arr = [[-3, -2, -2, -1, -1, -2, -4, -4, -4, -4, -1, -2, -4], [-7, -9, 5, 3, 1, -1, 11, 9, 0, 4, -13, 12, 7], [1, -2, -2, -2, -2, -1, 0, -2, 0, 0, -1, 0, 1], [1, -1, -1, -1, -1, 0, 0, -1, 0, 0, 0, -1, 1], [-21, 25, 24, 14, 27, -10, -13, 14, -22, -31, 19, 4, -25], [1, 0, -1, -1, -1, -1, -1, -2, 0, -1, 0, -1, 0]]
arr[-6,-13] = -3
arr[-2,6] = -13
arr[-3,-8] = 0
arr[0,5] = -2
arr[2,-5] = 0
arr[-1,8] = 0
arr[0,8] = -4
arr[1,6] = 11
arr[-1] = [1, 0, -1, -1, -1, -1, -1, -2, 0, -1, 0, -1, 0]
arr[3,-13] = 1
arr[-6,-4] = -4
arr[5,7] = -2
arr[-4,6] = 0
arr[5,-2] = -1
arr[:, 0] = [-3, -7, 1, 1, -21, 1]
arr[-5,3] = 3
arr[-1,0] = 1
arr[3,-9] = -1
arr[5,-4] = -1
arr[1,1] = -9
arr[-4,3] = -2
arr[-6] = [-3, -2, -2, -1, -1, -2, -4, -4, -4, -4, -1, -2, -4]
arr[:, 9] = [-4, 4, 0, 0, -31, -1]
arr[0,2] = -2
arr[-4,-13] = 1
arr[0,4] = -1
arr[-5,-9] = 1
arr[-2,-6] = 14
arr[:, -1] = [-4, 7, 1, 1, -25, 0]
arr[-5,-3] = -13
arr[:, 11] = [-2, 12, 0, -1, 4, -1]
arr[-3] = [1, -1, -1, -1, -1, 0, 0, -1, 0, 0, 0, -1, 1]
arr[3,-1] = 1
arr[-3,-12] = -1
arr[:, 6] = [-4, 11, 0, 0, -13, -1]
arr[-3,-11] = -1

grid =
[[151 142 104 158 106  99 121  97 120 145]
 [132 142 131 136  71 141 142 155 109 130]
 [ 59 119 160 118 160 105  95  71 136 119]
 [ 94 110 136 152 178 116 132 123 137 161]
 [135 138 154 147 107 113 149 115 139 145]
 [146 143 148 131 117 165 159 112 140 105]
 [152 124 133 100 111  86 160 118 129  73]
 [220 139 123 127  83 172 138 152 158 166]
 [117 145 150 125 104  89 131 135 134 133]
 [ 92 115 140 136 127 123 163 130 132  90]
 [126 133 106 158  58 151 140 103 126 121]
 [131 143 147 138 128 165 113 139 136 149]
 [186 122 125 109 113 122 130 125 126 125]
 [ 58 140 109 118  75 145 159 129 154 138]
 [ 98 134 145 127 145 106  81 124 117 159]
 [195 138 113 138 176 101 104 141 128 130]]
grid[0,0]: 151
grid[:, 3]: [158, 136, 118, 152, 147, 131, 100, 127, 125, 136, 158, 138, 109, 118, 127, 138]
grid[4,8]: 139
grid[14,9]: 159
grid[2,5]: 105
grid[:, 9]: [145, 130, 119, 161, 145, 105, 73, 166, 133, 90, 121, 149, 125, 138, 159, 130]
grid[8,4]: 104
grid[:, 5]: [99, 141, 105, 116, 113, 165, 86, 172, 89, 123, 151, 165, 122, 145, 106, 101]
grid[:, 8]: [120, 109, 136, 137, 139, 140, 129, 158, 134, 132, 126, 136, 126, 154, 117, 128]
grid[5,6]: 159
grid[5,2]: 148
grid[11,9]: 149
grid[1,5]: 141
grid[8,1]: 145
grid[1,2]: 131
grid[9,6]: 163
grid[4,0]: 135
grid[1,7]: 155
grid[7,2]: 123
grid[3,9]: 161
grid[5,1]: 143
grid[10,9]: 121
grid[15,1]: 138
grid[11,0]: 131
grid[14]: [98, 134, 145, 127, 145, 106, 81, 124, 117, 159]
grid[15,5]: 101
grid[:, 2]: [104, 131, 160, 136, 154, 148, 133, 123, 150, 140, 106, 147, 125, 109, 145, 113]
grid[0,6]: 121
grid[10,0]: 126
grid[13,9]: 138
grid[3,8]: 137
grid[6,0]: 152
grid[6,4]: 111
grid[14,5]: 106
grid[1,8]: 109
grid[9,5]: 123

B = [ 471 -601  214 -458  135  -55  -11  -32 -166 -318  824  195  317 -250]
B[0]: 471
B[9]: -318
B[6]: -11
B[5]: -55
B[-6]: -166
B[-4]: 824
